Below is a small trained network, with its code and all its weights. Each question gives an input and a class and asks what happens when units are switched off, that is, made to give their printed mean instead of their output.

import numpy as np


def w(rows, s, z=0):
    codes = np.array(rows[::2]) - 128.0
    scale = np.full(codes.shape[1], s)
    scale[-1] = z or s
    return codes * scale


def norm(h):
    return h / np.sqrt((h * h).mean(-1, keepdims=True) + 1e-5)


def f(y):
    return y / 2 * (1 + np.tanh(0.7978845608 * (y + 0.044715 * y**3)))


def log_softmax(a):
    a = a - a.max(-1, keepdims=True)
    return a - np.log(np.exp(a).sum(-1, keepdims=True))


def net(x, mask):
    res = np.array(x, float).reshape(1, 2) / 4 @ E
    u = 0
    for l in range(3):
        y = f(norm(res) @ A[l][:, :-1].T + A[l][:, -1])
        res = res + np.where(mask[u : u + 6], y, B[l][:, -1]) @ B[l][:, :-1]
        u += 6
    return log_softmax(norm(res)[-1] @ U[:, :-1].T + U[:, -1])


A, B = {}, {}
E = w([
[248,148,146,66,82,212,253,86,158],'x0',
[182,199,116,117,197,223,130,195,138],'x1',
],0.0066)
A[0] = w([
[107,163,107,143,163,178,44,179,145,10],'0.n0',
[182,118,98,118,60,88,211,36,142,5],'0.n1',
[156,155,129,92,148,212,187,165,110,53],'0.n2',
[133,123,108,143,160,113,141,128,110,26],'0.n3',
[42,110,117,139,109,84,1,89,117,254],'0.n4',
[97,152,118,146,223,148,88,167,73,31],'0.n5',
],0.0081,0.00077)
B[0] = w([
[49,103,144,74,109,157,44,158,56,178],'0.n0',
[21,89,160,108,124,144,14,181,1,198],'0.n1',
[229,184,200,183,145,131,255,87,248,193],'0.n2',
[142,180,130,98,127,187,78,93,181,127],'0.n3',
[239,172,105,158,167,110,232,98,210,247],'0.n4',
[46,103,122,130,47,191,38,161,99,184],'0.n5',
],0.0086,0.012)
A[1] = w([
[121,94,91,204,140,43,131,105,108,83],'1.n0',
[166,98,24,97,105,72,165,74,192,68],'1.n1',
[110,84,121,102,68,125,131,37,111,79],'1.n2',
[18,104,143,118,5,231,12,160,113,5],'1.n3',
[61,64,207,74,59,163,85,117,10,91],'1.n4',
[177,105,120,100,116,98,178,95,88,94],'1.n5',
],0.011,0.0015)
B[1] = w([
[199,152,119,134,140,164,179,78,153,160],'1.n0',
[115,103,98,147,124,175,78,74,27,179],'1.n1',
[106,122,134,153,145,130,105,219,94,133],'1.n2',
[123,172,85,143,176,152,40,219,180,251],'1.n3',
[132,61,208,112,62,64,246,114,82,227],'1.n4',
[87,140,70,155,133,119,69,169,174,147],'1.n5',
],0.011,0.017)
A[2] = w([
[53,98,176,108,99,143,33,140,30,22],'2.n0',
[48,127,218,122,69,171,89,196,122,150],'2.n1',
[94,77,173,80,45,86,171,109,100,42],'2.n2',
[69,153,104,55,137,173,18,157,160,112],'2.n3',
[68,86,94,59,12,132,120,164,155,1],'2.n4',
[146,121,14,116,104,127,111,9,128,102],'2.n5',
],0.014,0.00088)
B[2] = w([
[203,140,156,134,111,125,240,72,182,207],'2.n0',
[107,106,83,129,129,102,96,141,99,247],'2.n1',
[118,71,164,122,129,110,140,248,22,193],'2.n2',
[91,121,67,164,83,95,52,190,236,208],'2.n3',
[128,192,122,138,195,208,71,87,126,178],'2.n4',
[121,92,85,194,185,96,80,45,61,245],'2.n5',
],0.014,0.013)
U = w([
[130,102,57,195,179,108,102,3,66,195],'0',
[112,66,179,118,107,95,183,224,33,189],'1',
[81,138,66,151,105,123,46,222,215,177],'2',
[197,184,175,137,133,174,227,112,212,185],'3',
[77,132,120,60,97,119,136,71,136,3],'4',
[94,139,120,77,118,137,124,90,122,5],'5',
],0.011,0.0047)

Each question gives the input, the list of numbers given to net, and the class t.
The units are the neurons (one row each of A and B). Each row of codes is followed by its name. A weight is (code - 128) times the scale printed after its matrix; where a second scale follows, it is the last column's (A, B and U).
mask holds one flag per neuron, layer by layer. A switched-off neuron (its flag False) gives its mean, the last column of its row in B, instead of its output. The means were averaged over made-up inputs and are rounded, as every weight is.
A unit's drop is (log p(t) with every unit on - log p(t) with that unit switched off) / (log p(t) with every unit on - log p(t) with every unit switched off).
unit that matters most: the unit with the biggest drop
k most important neurons: the k neurons with the biggest drops, biggest first
k most important neurons of layer l: the k neurons of layer l with the biggest drops, biggest first
drop when u is switched off: that unit's drop, to one decimal
input [8,1], class 3: 2 most important neurons	(0.n2 0.n0)
input [6,1], class 3: 2 most important neurons of layer 2	(2.n5 2.n2)
input [5,3], class 3: unit that matters most	1.n4
input [1,4], class 3: 3 most important neurons	(0.n2 1.n4 1.n3)
input [4,0], class 1: 2 most important neurons	(0.n1 0.n4)
input [0,1], class 2: 3 most important neurons	(0.n4 0.n5 0.n0)
input [0,2], class 2: 3 most important neurons	(0.n5 0.n4 0.n0)
input [1,8], class 3: 2 most important neurons	(0.n2 0.n1)
input [4,-1], class 1: 2 most important neurons	(0.n1 1.n4)
input [4,3], class 3: 2 most important neurons	(1.n4 2.n5)
input [8,0], class 1: 3 most important neurons	(0.n1 0.n4 1.n3)
input [1,-7], class 1: drop when 0.n1 is switched off	2.7
input [5,-3], class 1: drop when 1.n4 is switched off	2.4
input [-1,2], class 2: unit that matters most	1.n3
input [7,3], class 3: drop when 1.n3 is switched off	0.1
